Here is a tiny trained network, its code and every weight. The questions are about switching its units off for an input and a target symbol, where a switched-off unit gives its printed mean instead of its output.

import numpy as np


def w(rows, s, z=0):
    codes = np.array(rows[::2]) - 128.0
    scale = np.full(codes.shape[1], s)
    scale[-1] = z or s
    return codes * scale


def norm(h):
    return h / np.sqrt((h * h).mean(-1, keepdims=True) + 1e-5)


def f(y):
    return y / 2 * (1 + np.tanh(0.7978845608 * (y + 0.044715 * y**3)))


def softmax(a):
    e = np.exp(a - a.max(-1, keepdims=True))
    return e / e.sum(-1, keepdims=True)


def log_softmax(a):
    a = a - a.max(-1, keepdims=True)
    return a - np.log(np.exp(a).sum(-1, keepdims=True))


def net(x, mask):
    ids = ['αβγδζηθλμξπστφψω'.index(c) for c in x.split()]
    T = len(ids)
    res = E[ids] + P[:T]
    q, k, v = (norm(res) @ M[0].T for M in (Q, K, V))
    z = softmax(np.where(np.tri(T) > 0, q @ k.T / 2**0.5, -1e9)) @ v
    res = res + np.where(mask[0], z, O[0][:, -1]) @ O[0][:, :-1]
    y = f(norm(res) @ A[0][:, :-1].T + A[0][:, -1])
    res = res + np.where(mask[1:9], y, B[0][:, -1]) @ B[0][:, :-1]
    return log_softmax(norm(res)[-1] @ U[:, :-1].T + U[:, -1])


Q, K, V, O, A, B = {}, {}, {}, {}, {}, {}
E = w([
[130,168,71,123,108,80],'α',
[223,165,197,129,71,82],'β',
[147,203,63,80,126,126],'γ',
[147,168,176,131,171,61],'δ',
[194,163,170,112,204,143],'ζ',
[77,152,127,193,74,136],'η',
[121,112,172,151,153,101],'θ',
[58,188,197,133,205,253],'λ',
[188,88,137,115,87,138],'μ',
[164,58,206,180,127,114],'ξ',
[87,117,169,212,191,164],'π',
[129,140,43,148,136,168],'σ',
[97,221,125,138,80,121],'τ',
[82,169,133,152,88,162],'φ',
[159,69,154,194,25,125],'ψ',
[184,140,139,105,74,104],'ω',
],0.02)
P = w([
[108,7,165,42,82,133],'0',
[244,175,73,87,200,57],'1',
[108,254,76,137,166,118],'2',
[237,149,117,138,107,136],'3',
[217,204,88,118,154,61],'4',
[187,94,118,221,153,127],'5',
[92,146,117,254,158,133],'6',
[118,185,68,171,187,113],'7',
[224,118,119,167,117,48],'8',
[126,190,112,159,97,198],'9',
[191,82,149,217,89,89],'10',
[206,153,136,149,61,162],'11',
],0.0086)
Q[0] = w([
[183,175,6,163,112,201],'H1',
[167,198,62,254,3,107],'H1',
],0.0074)
K[0] = w([
[39,46,159,58,79,145],'H1',
[54,1,149,24,92,122],'H1',
],0.0061)
V[0] = w([
[167,48,2,143,232,249],'H1',
[229,135,98,26,74,70],'H1',
],0.0064)
O[0] = w([
[36,154,255,65,106,187,254],'H1',
[87,26,58,78,147,201,149],'H1',
],0.013,0.0052)
A[0] = w([
[177,205,231,125,193,151,149],'N1',
[135,25,78,132,117,171,252],'N2',
[78,109,158,2,151,187,204],'N3',
[220,177,225,193,193,105,251],'N4',
[81,25,107,142,128,147,197],'N5',
[29,167,68,117,37,251,201],'N6',
[96,129,56,219,64,118,139],'N7',
[131,126,84,81,132,138,140],'N8',
],0.0088,0.0032)
B[0] = w([
[19,153,57,198,152,218,208],'N1',
[131,144,181,89,150,134,181],'N2',
[222,141,179,120,121,144,224],'N3',
[2,145,160,182,139,107,212],'N4',
[183,152,139,127,194,91,164],'N5',
[153,113,131,58,175,26,254],'N6',
[162,124,56,58,72,112,175],'N7',
[141,70,88,158,230,45,138],'N8',
],0.0091,0.0094)
U = w([
[107,67,127,133,167,102,108],'α',
[161,83,137,149,156,140,17],'β',
[147,73,144,86,165,90,147],'γ',
[146,107,108,135,127,149,2],'δ',
[124,101,152,98,150,60,37],'ζ',
[161,132,113,173,101,91,239],'η',
[123,110,102,141,121,151,45],'θ',
[103,110,132,173,143,141,134],'λ',
[169,110,155,137,150,124,31],'μ',
[128,103,105,133,116,139,218],'ξ',
[123,153,174,197,150,151,201],'π',
[135,139,250,90,147,85,176],'σ',
[158,92,128,149,134,145,45],'τ',
[141,117,124,146,112,119,142],'φ',
[184,125,140,145,138,155,68],'ψ',
[116,71,106,125,151,167,85],'ω',
],0.012,0.0026)

Each question gives the input, a string of symbols that net reads in full, and the target symbol t.
The units are the heads (2 rows each of Q, K, V and O) and the neurons (one row each of A and B). Each row of codes is followed by its name. A weight is (code - 128) times the scale printed after its matrix; where a second scale follows, it is the last column's (O, A, B and U).
mask holds one flag per unit, heads first, then neurons. A switched-off unit (its flag False) gives its mean, the last column of its rows in O or B, instead of its output. The means were averaged over made-up inputs and are rounded, as every weight is.
A unit's drop is (log p(t) with every unit on - log p(t) with that unit switched off) / (log p(t) with every unit on - log p(t) with every unit switched off).
The circuit of an input: a set's keep is (log p(t) with only the set's units on - log p(t) with every unit switched off) / (log p(t) with every unit on - log p(t) with every unit switched off). Starting from all 9 units, units are removed one at a time, each time the one whose removal leaves the highest keep (on an exact tie, the one counted first), for as long as the keep stays at least 0.8.
circuit, biggest first: the units of the circuit, biggest drop first
top k neurons: the k neurons with the biggest drops, biggest first
drop of u: that unit's drop, to one decimal
input σ ζ σ μ η η, target σ: circuit, biggest first	N6; N4
input π η σ σ σ ξ σ γ, target π: circuit, biggest first	H1; N6; N1
input η π σ, target η: circuit, biggest first	H1
input γ η ζ σ π β η, target γ: circuit, biggest first	H1; N6; N1
input η π σ σ φ γ η, target η: top 2 neurons	N7; N1
input μ ξ θ σ ζ δ η φ, target γ: circuit, biggest first	H1; N6
input γ ω σ η α λ π σ γ, target γ: circuit, biggest first	H1; N1
input π σ σ ω σ σ η σ, target π: circuit, biggest first	H1; N6
input σ π ξ σ φ σ ξ α α φ, target σ: top 3 neurons	N6; N3; N4
input σ ξ ω σ σ η φ σ ξ γ, target σ: top 3 neurons	N6; N3; N7
input ξ σ β, target π: top 2 neurons	N6; N4
input σ φ σ η η ω γ, target σ: top 2 neurons	N6; N3
input σ σ ξ, target π: top 2 neurons	N1; N6
input γ σ σ η α, target γ: top 2 neurons	N1; N2
input θ σ η σ σ α, target η: top 2 neurons	N6; N1
input η η γ σ η ψ σ π ω, target η: top neuron	N6
input σ λ σ γ γ γ φ, target σ: drop of H1	0.1
input η γ σ σ γ φ, target η: drop of H1	1.2
input π ζ γ σ, target π: drop of H1	2.5
